Below are the code and all the weights of a small trained network. Each question names an input and a class and asks about switching units off, where a switched-off unit gives its printed mean instead of its output.

import numpy as np


def w(rows, s, z=0):
    codes = np.array(rows[::2]) - 128.0
    scale = np.full(codes.shape[1], s)
    scale[-1] = z or s
    return codes * scale


def norm(h):
    return h / np.sqrt((h * h).mean(-1, keepdims=True) + 1e-5)


def f(y):
    return y / 2 * (1 + np.tanh(0.7978845608 * (y + 0.044715 * y**3)))


def log_softmax(a):
    a = a - a.max(-1, keepdims=True)
    return a - np.log(np.exp(a).sum(-1, keepdims=True))


def net(x, mask):
    res = np.array(x, float).reshape(1, 2) / 4 @ E
    u = 0
    for l in range(3):
        y = f(norm(res) @ A[l][:, :-1].T + A[l][:, -1])
        res = res + np.where(mask[u : u + 7], y, B[l][:, -1]) @ B[l][:, :-1]
        u += 7
    return log_softmax(norm(res)[-1] @ U[:, :-1].T + U[:, -1])


A, B = {}, {}
E = w([
[98,87,69,30,155,194,123,158],'x0',
[1,129,146,180,165,72,116,152],'x1',
],0.0059)
A[0] = w([
[140,2,58,79,176,183,97,132,162],'0.n1',
[98,207,206,202,106,49,140,20,18],'0.n2',
[192,170,186,194,88,144,155,60,80],'0.n3',
[88,61,81,23,194,178,83,177,2],'0.n4',
[57,62,74,96,191,152,79,143,158],'0.n5',
[236,156,110,70,21,161,198,51,52],'0.n6',
[149,131,59,91,214,142,118,172,41],'0.n7',
],0.0065,0.0035)
B[0] = w([
[101,64,92,141,89,181,186,159,241],'0.n1',
[140,26,92,198,40,131,2,187,225],'0.n2',
[129,85,24,129,213,157,188,233,199],'0.n3',
[138,50,34,114,237,215,191,104,230],'0.n4',
[196,210,129,141,115,100,220,183,229],'0.n5',
[98,205,249,1,69,35,58,63,254],'0.n6',
[80,79,64,214,172,231,202,54,157],'0.n7',
],0.0062,0.0067)
A[1] = w([
[129,145,235,246,74,96,126,111,176],'1.n1',
[136,89,146,166,104,157,8,97,9],'1.n2',
[213,228,105,24,162,136,75,151,4],'1.n3',
[161,147,63,94,254,176,132,98,9],'1.n4',
[148,86,122,34,44,219,127,73,73],'1.n5',
[138,45,192,217,47,171,18,12,117],'1.n6',
[126,131,187,27,72,147,8,21,135],'1.n7',
],0.0077,0.0047)
B[1] = w([
[150,105,128,135,80,101,24,215,223],'1.n1',
[203,77,20,118,145,212,174,91,161],'1.n2',
[119,182,97,95,179,95,184,109,179],'1.n3',
[51,114,121,192,89,207,83,113,174],'1.n4',
[145,172,178,178,134,50,143,119,212],'1.n5',
[243,19,2,150,145,156,175,144,210],'1.n6',
[249,225,184,5,59,173,122,184,253],'1.n7',
],0.0087,0.0061)
A[2] = w([
[103,142,175,201,54,129,84,172,175],'2.n1',
[105,245,136,134,188,83,182,157,4],'2.n2',
[124,120,225,77,72,149,145,32,160],'2.n3',
[177,254,232,10,74,116,121,95,46],'2.n4',
[89,132,165,172,131,145,197,71,204],'2.n5',
[102,113,60,100,197,79,114,180,70],'2.n6',
[177,43,72,147,102,166,64,71,51],'2.n7',
],0.0094,0.0046)
B[2] = w([
[56,188,100,102,171,94,126,112,152],'2.n1',
[137,122,219,209,101,119,174,62,141],'2.n2',
[176,99,196,160,156,95,77,101,173],'2.n3',
[177,251,82,92,43,254,94,32,254],'2.n4',
[124,145,142,86,131,72,64,129,161],'2.n5',
[186,118,139,128,67,178,136,60,145],'2.n6',
[196,54,135,179,73,103,157,172,182],'2.n7',
],0.01,0.012)
U = w([
[46,230,105,173,101,1,55,216,135],'0',
[45,67,13,77,220,228,253,180,191],'1',
[129,156,182,130,181,183,106,216,1],'2',
[230,26,28,213,55,118,65,233,141],'3',
[52,195,223,215,130,89,233,75,133],'4',
[93,76,208,30,211,94,94,36,120],'5',
[239,245,125,40,50,215,39,54,143],'6',
],0.013,0.0095)

Each question gives the input, the list of numbers given to net, and the class t.
The units are the neurons (one row each of A and B). Each row of codes is followed by its name. A weight is (code - 128) times the scale printed after its matrix; where a second scale follows, it is the last column's (A, B and U).
mask holds one flag per neuron, layer by layer. A switched-off neuron (its flag False) gives its mean, the last column of its row in B, instead of its output. The means were averaged over made-up inputs and are rounded, as every weight is.
A unit's drop is (log p(t) with every unit on - log p(t) with that unit switched off) / (log p(t) with every unit on - log p(t) with every unit switched off).
unit that matters most: the unit with the biggest drop
top k neurons: the k neurons with the biggest drops, biggest first
top k neurons in layer l: the k neurons of layer l with the biggest drops, biggest first
drop of u: that unit's drop, to one decimal
input [3,-2], class 5: top 3 neurons in layer 0 : 0.n3; 0.n6; 0.n4
input [3,6], class 4: unit that matters most : 0.n5
input [6,-4], class 5: top 2 neurons in layer 0 : 0.n3; 0.n6
input [4,7], class 4: top 3 neurons in layer 0 : 0.n5; 0.n2; 0.n3
input [4,-3], class 5: top 2 neurons : 1.n7; 0.n4
input [0,0], class 0: top 2 neurons in layer 1 : 1.n7; 1.n1
input [2,-1], class 1: top 2 neurons : 0.n4; 2.n4
input [2,8], class 4: top 2 neurons in layer 2 : 2.n2; 2.n4
input [5,-4], class 5: top 4 neurons in layer 0 : 0.n4; 0.n1; 0.n7; 0.n3
input [-1,8], class 0: top 2 neurons : 2.n1; 0.n7
input [7,-5], class 5: top 2 neurons in layer 2 : 2.n4; 2.n5
input [-8,-2], class 3: drop of 0.n2 : 1.3
input [-7,6], class 3: drop of 0.n3 : 0.0
input [0,7], class 0: unit that matters most : 0.n6
input [4,8], class 4: drop of 0.n5 : 0.4
